Below are the code and all the weights of a small trained network. Each question names an input and a target symbol and asks about switching units off, where a switched-off unit gives its printed mean instead of its output.

import numpy as np


def w(rows, s, z=0):
    codes = np.array(rows[::2]) - 128.0
    scale = np.full(codes.shape[1], s)
    scale[-1] = z or s
    return codes * scale


def f(y):
    return np.maximum(y, 0)


def softmax(a):
    e = np.exp(a - a.max(-1, keepdims=True))
    return e / e.sum(-1, keepdims=True)


def log_softmax(a):
    a = a - a.max(-1, keepdims=True)
    return a - np.log(np.exp(a).sum(-1, keepdims=True))


def net(x, mask):
    ids = ['ΓΛΞαδε'.index(c) for c in x.split()]
    T = len(ids)
    res = E[ids] + P[:T]
    u = 0
    for l in range(3):
        q, k, v = (res @ M[l].T for M in (Q, K, V))
        z = softmax(np.where(np.tri(T) > 0, q @ k.T / 3**0.5, -1e9)) @ v
        res = res + np.where(mask[u], z, O[l][:, -1]) @ O[l][:, :-1]
        u += 1
        y = f(res @ A[l][:, :-1].T + A[l][:, -1])
        res = res + np.where(mask[u : u + 4], y, B[l][:, -1]) @ B[l][:, :-1]
        u += 4
    return log_softmax(res[-1] @ U[:, :-1].T + U[:, -1])


Q, K, V, O, A, B = {}, {}, {}, {}, {}, {}
E = w([
[217,85,95,105],'Γ',
[73,203,137,56],'Λ',
[109,28,123,123],'Ξ',
[218,165,3,180],'α',
[176,193,6,236],'δ',
[216,199,78,65],'ε',
],0.0062)
P = w([
[144,116,62,55],'0',
[2,137,102,176],'1',
[146,124,162,107],'2',
[2,155,106,175],'3',
[154,127,196,134],'4',
[7,174,98,169],'5',
],0.0087)
Q[0] = w([
[17,114,7,136],'0.h0',
[240,167,133,86],'0.h0',
[97,114,222,105],'0.h0',
],0.018)
K[0] = w([
[131,108,2,90],'0.h0',
[196,158,213,178],'0.h0',
[75,124,192,78],'0.h0',
],0.019)
V[0] = w([
[254,210,124,141],'0.h0',
[73,239,234,58],'0.h0',
[153,120,180,65],'0.h0',
],0.0076)
O[0] = w([
[227,153,117,248,207],'0.h0',
[143,253,190,34,3],'0.h0',
[182,151,91,74,98],'0.h0',
],0.0056,0.0035)
A[0] = w([
[111,121,63,98,103],'0.n0',
[5,85,123,215,2],'0.n1',
[2,115,176,141,66],'0.n2',
[200,204,217,8,214],'0.n3',
],0.0071,0.0018)
B[0] = w([
[103,97,96,85,165],'0.n0',
[134,248,112,37,254],'0.n1',
[200,129,74,232,179],'0.n2',
[71,83,1,54,192],'0.n3',
],0.0079,0.0048)
Q[1] = w([
[252,60,189,161],'1.h0',
[35,230,209,165],'1.h0',
[96,71,180,56],'1.h0',
],0.018)
K[1] = w([
[128,212,249,186],'1.h0',
[30,97,28,210],'1.h0',
[31,131,174,73],'1.h0',
],0.017)
V[1] = w([
[5,176,126,112],'1.h0',
[26,162,79,252],'1.h0',
[61,38,177,119],'1.h0',
],0.012)
O[1] = w([
[28,95,91,205,19],'1.h0',
[151,61,6,254,90],'1.h0',
[57,89,61,53,4],'1.h0',
],0.01,0.0041)
A[1] = w([
[113,82,89,191,151],'1.n0',
[145,9,172,83,154],'1.n1',
[134,140,197,178,139],'1.n2',
[77,171,190,199,2],'1.n3',
],0.014,0.0023)
B[1] = w([
[79,203,185,134,253],'1.n0',
[78,101,247,174,189],'1.n1',
[90,197,109,144,185],'1.n2',
[139,55,222,133,179],'1.n3',
],0.012,0.0066)
Q[2] = w([
[246,120,147,103],'2.h0',
[82,53,143,132],'2.h0',
[15,161,161,183],'2.h0',
],0.012)
K[2] = w([
[192,56,239,136],'2.h0',
[2,178,120,127],'2.h0',
[155,197,35,59],'2.h0',
],0.0095)
V[2] = w([
[119,145,108,167],'2.h0',
[54,211,73,114],'2.h0',
[187,4,210,225],'2.h0',
],0.0027)
O[2] = w([
[113,93,126,132,118],'2.h0',
[25,99,60,141,191],'2.h0',
[254,168,169,140,5],'2.h0',
],0.0038,0.0031)
A[2] = w([
[254,171,47,46,61],'2.n0',
[236,59,135,92,27],'2.n1',
[154,72,153,81,3],'2.n2',
[198,121,88,222,148],'2.n3',
],0.0097,0.0018)
B[2] = w([
[214,6,155,84,236],'2.n0',
[70,223,102,141,167],'2.n1',
[99,169,115,183,156],'2.n2',
[139,95,40,186,254],'2.n3',
],0.011,0.0093)
U = w([
[87,252,184,126,64],'Γ',
[93,30,76,169,64],'Λ',
[56,188,84,220,82],'Ξ',
[18,156,18,39,251],'α',
[5,16,189,198,140],'δ',
[117,120,138,53,87],'ε',
],0.0036,0.0024)

Each question gives the input, a string of symbols that net reads in full, and the target symbol t.
The units are the heads (3 rows each of Q, K, V and O) and the neurons (one row each of A and B). Each row of codes is followed by its name. A weight is (code - 128) times the scale printed after its matrix; where a second scale follows, it is the last column's (O, A, B and U).
mask holds one flag per unit, layer by layer, with each layer's heads first. A switched-off unit (its flag False) gives its mean, the last column of its rows in O or B, instead of its output. The means were averaged over made-up inputs and are rounded, as every weight is.
A unit's drop is (log p(t) with every unit on - log p(t) with that unit switched off) / (log p(t) with every unit on - log p(t) with every unit switched off).
The circuit of an input: a set's keep is (log p(t) with only the set's units on - log p(t) with every unit switched off) / (log p(t) with every unit on - log p(t) with every unit switched off). Starting from the 12 units with the biggest drops (on a tie, the unit counted first), units are removed one at a time, each time the one whose removal leaves the highest keep (on an exact tie, the one counted first), for as long as the keep stays at least 0.8.
units of the circuit, in order: the units of the circuit, biggest drop first
unit that matters most: the unit with the biggest drop
top k neurons: the k neurons with the biggest drops, biggest first
k most important neurons of layer l: the k neurons of layer l with the biggest drops, biggest first
input δ Ξ Ξ, target δ: units of the circuit, in order -> 1.n1; 1.h0; 0.h0
input Λ Λ α Ξ ε Γ, target δ: units of the circuit, in order -> 1.h0; 0.h0; 0.n3; 1.n3
input Λ Λ Λ ε, target δ: units of the circuit, in order -> 1.h0; 1.n3
input Ξ ε α α α, target Λ: 2 most important neurons of layer 1 -> 1.n0; 1.n1
input Ξ Ξ Γ α Ξ Γ, target α: units of the circuit, in order -> 1.h0; 0.h0; 0.n1; 1.n1
input α δ ε δ Ξ Γ, target Λ: unit that matters most -> 0.n1
input Λ δ Λ Ξ Ξ δ, target δ: units of the circuit, in order -> 1.h0; 1.n3; 0.n3; 0.h0
input Γ Γ Ξ ε, target ε: top 3 neurons -> 2.n0; 1.n1; 0.n1
input δ δ Λ Γ, target Ξ: top 2 neurons -> 1.n0; 2.n0
input ε Ξ Ξ ε ε ε, target Γ: units of the circuit, in order -> 1.h0; 0.h0
input Γ Ξ Λ ε ε Ξ, target ε: top 3 neurons -> 0.n1; 2.n0; 1.n1
input Λ δ ε Γ ε α, target δ: top 3 neurons -> 1.n3; 0.n3; 0.n0
input δ δ α Γ Λ ε, target Ξ: top 2 neurons -> 1.n0; 2.n0
input ε Ξ ε Ξ Λ δ, target Γ: most important neuron of layer 1 -> 1.n3
input Γ ε δ ε ε Γ, target ε: 3 most important neurons of layer 1 -> 1.n1; 1.n0; 1.n3
input Γ ε Ξ α, target ε: 2 most important neurons of layer 2 -> 2.n0; 2.n3
input Λ ε Γ Γ δ, target Ξ: 2 most important neurons of layer 0 -> 0.n3; 0.n1
input ε ε ε δ Γ, target Γ: 2 most important neurons of layer 0 -> 0.n1; 0.n2
input α Ξ Λ α Λ Γ, target Λ: 2 most important neurons of layer 1 -> 1.n1; 1.n0
input α Ξ ε Λ Γ ε, target Λ: 2 most important neurons of layer 1 -> 1.n0; 1.n1
